Below are the code and all the weights of a small trained network. Each question names an input and a target symbol and asks about switching units off, where a switched-off unit gives its printed mean instead of its output.

import numpy as np


def w(rows, s, z=0):
    codes = np.array(rows[::2]) - 128.0
    scale = np.full(codes.shape[1], s)
    scale[-1] = z or s
    return codes * scale


def f(y):
    return np.maximum(y, 0)


def softmax(a):
    e = np.exp(a - a.max(-1, keepdims=True))
    return e / e.sum(-1, keepdims=True)


def log_softmax(a):
    a = a - a.max(-1, keepdims=True)
    return a - np.log(np.exp(a).sum(-1, keepdims=True))


def net(x, mask):
    ids = ['ΠΦΨδεηθτ'.index(c) for c in x.split()]
    T = len(ids)
    res = E[ids] + P[:T]
    u = 0
    for l in range(3):
        q, k, v = (res @ M[l].T for M in (Q, K, V))
        z = softmax(np.where(np.tri(T) > 0, q @ k.T / 2**0.5, -1e9)) @ v
        res = res + np.where(mask[u], z, O[l][:, -1]) @ O[l][:, :-1]
        u += 1
        y = f(res @ A[l][:, :-1].T + A[l][:, -1])
        res = res + np.where(mask[u : u + 8], y, B[l][:, -1]) @ B[l][:, :-1]
        u += 8
    return log_softmax(res[-1] @ U[:, :-1].T + U[:, -1])


Q, K, V, O, A, B = {}, {}, {}, {}, {}, {}
E = w([
[108,133,225,142],'Π',
[67,105,160,134],'Φ',
[211,60,229,192],'Ψ',
[140,213,112,84],'δ',
[124,128,230,128],'ε',
[199,104,42,129],'η',
[134,122,149,91],'θ',
[109,170,132,254],'τ',
],0.02)
P = w([
[96,133,243,1],'0',
[139,138,207,150],'1',
[138,125,179,152],'2',
[130,109,150,147],'3',
[126,94,125,145],'4',
[122,79,106,136],'5',
[129,73,84,138],'6',
[127,62,65,135],'7',
[123,51,47,137],'8',
[127,38,24,126],'9',
[116,38,14,129],'10',
],0.0078)
Q[0] = w([
[219,186,135,46],'0.h1',
[122,1,178,168],'0.h1',
],0.018)
K[0] = w([
[82,190,249,101],'0.h1',
[72,104,2,111],'0.h1',
],0.016)
V[0] = w([
[254,71,121,114],'0.h1',
[73,147,100,186],'0.h1',
],0.0061)
O[0] = w([
[238,253,214,152,229],'0.h1',
[104,86,113,199,2],'0.h1',
],0.0069,0.0011)
A[0] = w([
[83,154,126,34,182],'0.n1',
[146,254,78,120,137],'0.n2',
[130,209,61,162,104],'0.n3',
[67,63,147,132,2],'0.n4',
[160,104,67,45,88],'0.n5',
[190,58,189,106,89],'0.n6',
[133,35,152,201,6],'0.n7',
[208,187,131,84,203],'0.n8',
],0.0095,0.007)
B[0] = w([
[157,104,190,63,209],'0.n1',
[47,136,63,54,176],'0.n2',
[93,88,128,68,162],'0.n3',
[89,43,136,194,156],'0.n4',
[195,105,231,142,176],'0.n5',
[43,254,153,183,222],'0.n6',
[77,134,103,35,182],'0.n7',
[141,27,145,188,254],'0.n8',
],0.0081,0.0062)
Q[1] = w([
[254,184,56,179],'1.h1',
[135,216,83,154],'1.h1',
],0.0076)
K[1] = w([
[242,88,254,133],'1.h1',
[107,183,75,219],'1.h1',
],0.0057)
V[1] = w([
[176,111,58,177],'1.h1',
[254,75,200,148],'1.h1',
],0.0074)
O[1] = w([
[68,14,89,253,2],'1.h1',
[54,113,93,73,169],'1.h1',
],0.0079,0.0072)
A[1] = w([
[151,80,182,210,188],'1.n1',
[65,55,105,144,52],'1.n2',
[192,121,166,97,52],'1.n3',
[168,170,94,213,189],'1.n4',
[151,205,79,94,223],'1.n5',
[216,102,3,40,87],'1.n6',
[127,122,142,128,59],'1.n7',
[170,171,2,214,254],'1.n8',
],0.0087,0.0084)
B[1] = w([
[90,142,151,31,253],'1.n1',
[166,255,113,93,151],'1.n2',
[170,137,86,254,183],'1.n3',
[108,80,221,45,167],'1.n4',
[164,111,221,92,248],'1.n5',
[98,207,58,100,228],'1.n6',
[137,119,104,138,128],'1.n7',
[206,62,197,151,175],'1.n8',
],0.0078,0.0058)
Q[2] = w([
[188,187,118,158],'2.h1',
[164,151,223,4],'2.h1',
],0.015)
K[2] = w([
[168,202,161,116],'2.h1',
[198,66,7,148],'2.h1',
],0.016)
V[2] = w([
[59,64,105,62],'2.h1',
[86,253,81,131],'2.h1',
],0.015)
O[2] = w([
[86,248,84,177,254],'2.h1',
[21,100,97,30,43],'2.h1',
],0.014,0.0068)
A[2] = w([
[165,120,21,120,142],'2.n1',
[165,169,77,83,4],'2.n2',
[27,121,255,196,40],'2.n3',
[198,127,126,174,65],'2.n4',
[127,210,101,224,62],'2.n5',
[72,200,86,135,57],'2.n6',
[119,122,115,136,89],'2.n7',
[14,124,61,112,80],'2.n8',
],0.0096,0.012)
B[2] = w([
[95,131,109,87,145],'2.n1',
[85,68,129,185,140],'2.n2',
[146,106,26,107,199],'2.n3',
[97,137,52,81,170],'2.n4',
[83,49,144,135,251],'2.n5',
[155,120,251,52,198],'2.n6',
[149,103,107,138,128],'2.n7',
[174,131,81,190,159],'2.n8',
],0.012,0.019)
U = w([
[181,90,136,147,70],'Π',
[73,130,164,198,181],'Φ',
[99,54,105,116,2],'Ψ',
[112,253,105,123,113],'δ',
[191,81,150,140,40],'ε',
[92,147,51,145,146],'η',
[238,185,123,198,207],'θ',
[132,74,87,221,163],'τ',
],0.0069,0.0092)

Each question gives the input, a string of symbols that net reads in full, and the target symbol t.
The units are the heads (2 rows each of Q, K, V and O) and the neurons (one row each of A and B). Each row of codes is followed by its name. A weight is (code - 128) times the scale printed after its matrix; where a second scale follows, it is the last column's (O, A, B and U).
mask holds one flag per unit, layer by layer, with each layer's heads first. A switched-off unit (its flag False) gives its mean, the last column of its rows in O or B, instead of its output. The means were averaged over made-up inputs and are rounded, as every weight is.
A unit's drop is (log p(t) with every unit on - log p(t) with that unit switched off) / (log p(t) with every unit on - log p(t) with every unit switched off).
The circuit of an input: a set's keep is (log p(t) with only the set's units on - log p(t) with every unit switched off) / (log p(t) with every unit on - log p(t) with every unit switched off). Starting from the 12 units with the biggest drops (on a tie, the unit counted first), units are removed one at a time, each time the one whose removal leaves the highest keep (on an exact tie, the one counted first), for as long as the keep stays at least 0.8.
circuit, biggest first: the units of the circuit, biggest drop first
most important unit: the unit with the biggest drop
k most important neurons: the k neurons with the biggest drops, biggest first
k most important neurons of layer l: the k neurons of layer l with the biggest drops, biggest first
input η Ψ Φ τ Φ δ Π Ψ θ, target Φ: most important unit	0.n8
input Π Π η τ Φ, target ε: 3 most important neurons	[0.n1 1.n6 0.n5]
input ε Φ ε η Π Φ, target Ψ: circuit, biggest first	[1.n6 2.h1]
input θ Φ η τ Φ ε Φ η ε, target η: circuit, biggest first	[1.n6 2.h1 2.n8]
input ε τ ε ε η, target Ψ: circuit, biggest first	[1.n6 2.h1]
input Φ ε Ψ δ ε δ Ψ η, target θ: 4 most important neurons of layer 0	[0.n1 0.n5 0.n2 0.n7]
input ε Ψ Π η Ψ Ψ Ψ τ Ψ θ Π, target Ψ: 2 most important neurons	[1.n6 0.n1]
input ε Φ Π Π η ε ε Φ Φ τ, target Ψ: circuit, biggest first	[1.n6 2.h1 1.n4]
input Ψ Φ Π η Φ τ Ψ ε Φ, target δ: 2 most important neurons	[1.n6 0.n8]
input ε Φ τ η ε θ θ δ, target Ψ: 4 most important neurons	[1.n6 0.n1 1.n3 0.n5]
input Π ε τ δ Ψ η Φ θ, target ε: 3 most important neurons of layer 0	[0.n1 0.n5 0.n2]
input δ τ Π θ δ ε ε Φ Φ θ ε, target θ: 2 most important neurons	[1.n1 1.n3]
input τ Ψ η Φ ε Φ Φ Ψ Φ, target τ: 3 most important neurons of layer 1	[1.n8 1.n4 1.n1]
input ε δ Φ Φ Ψ θ Ψ, target θ: circuit, biggest first	[2.h1]
input Π Φ η τ ε Ψ δ δ, target ε: circuit, biggest first	[2.h1 1.n5]
input Φ δ Φ Φ Φ ε Ψ ε δ Ψ, target δ: 2 most important neurons of layer 0	[0.n6 0.n2]
input Ψ δ θ η, target δ: 3 most important neurons	[1.n6 0.n8 2.n5]
input Φ Φ Φ η Π τ δ, target θ: 2 most important neurons	[1.n8 0.n1]
input τ δ Π, target δ: circuit, biggest first	[0.n2 2.n5 2.h1]
input Φ θ Ψ Φ τ θ ε Π η, target θ: most important unit	1.n8
input Ψ η τ Φ Φ Π, target δ: circuit, biggest first	[1.h1 2.h1]
input δ Φ Ψ, target Φ: circuit, biggest first	[0.n6 0.h1 2.n5 2.h1]
input τ δ ε τ ε δ τ Ψ, target τ: 4 most important neurons of layer 0	[0.n1 0.n6 0.n2 0.n7]
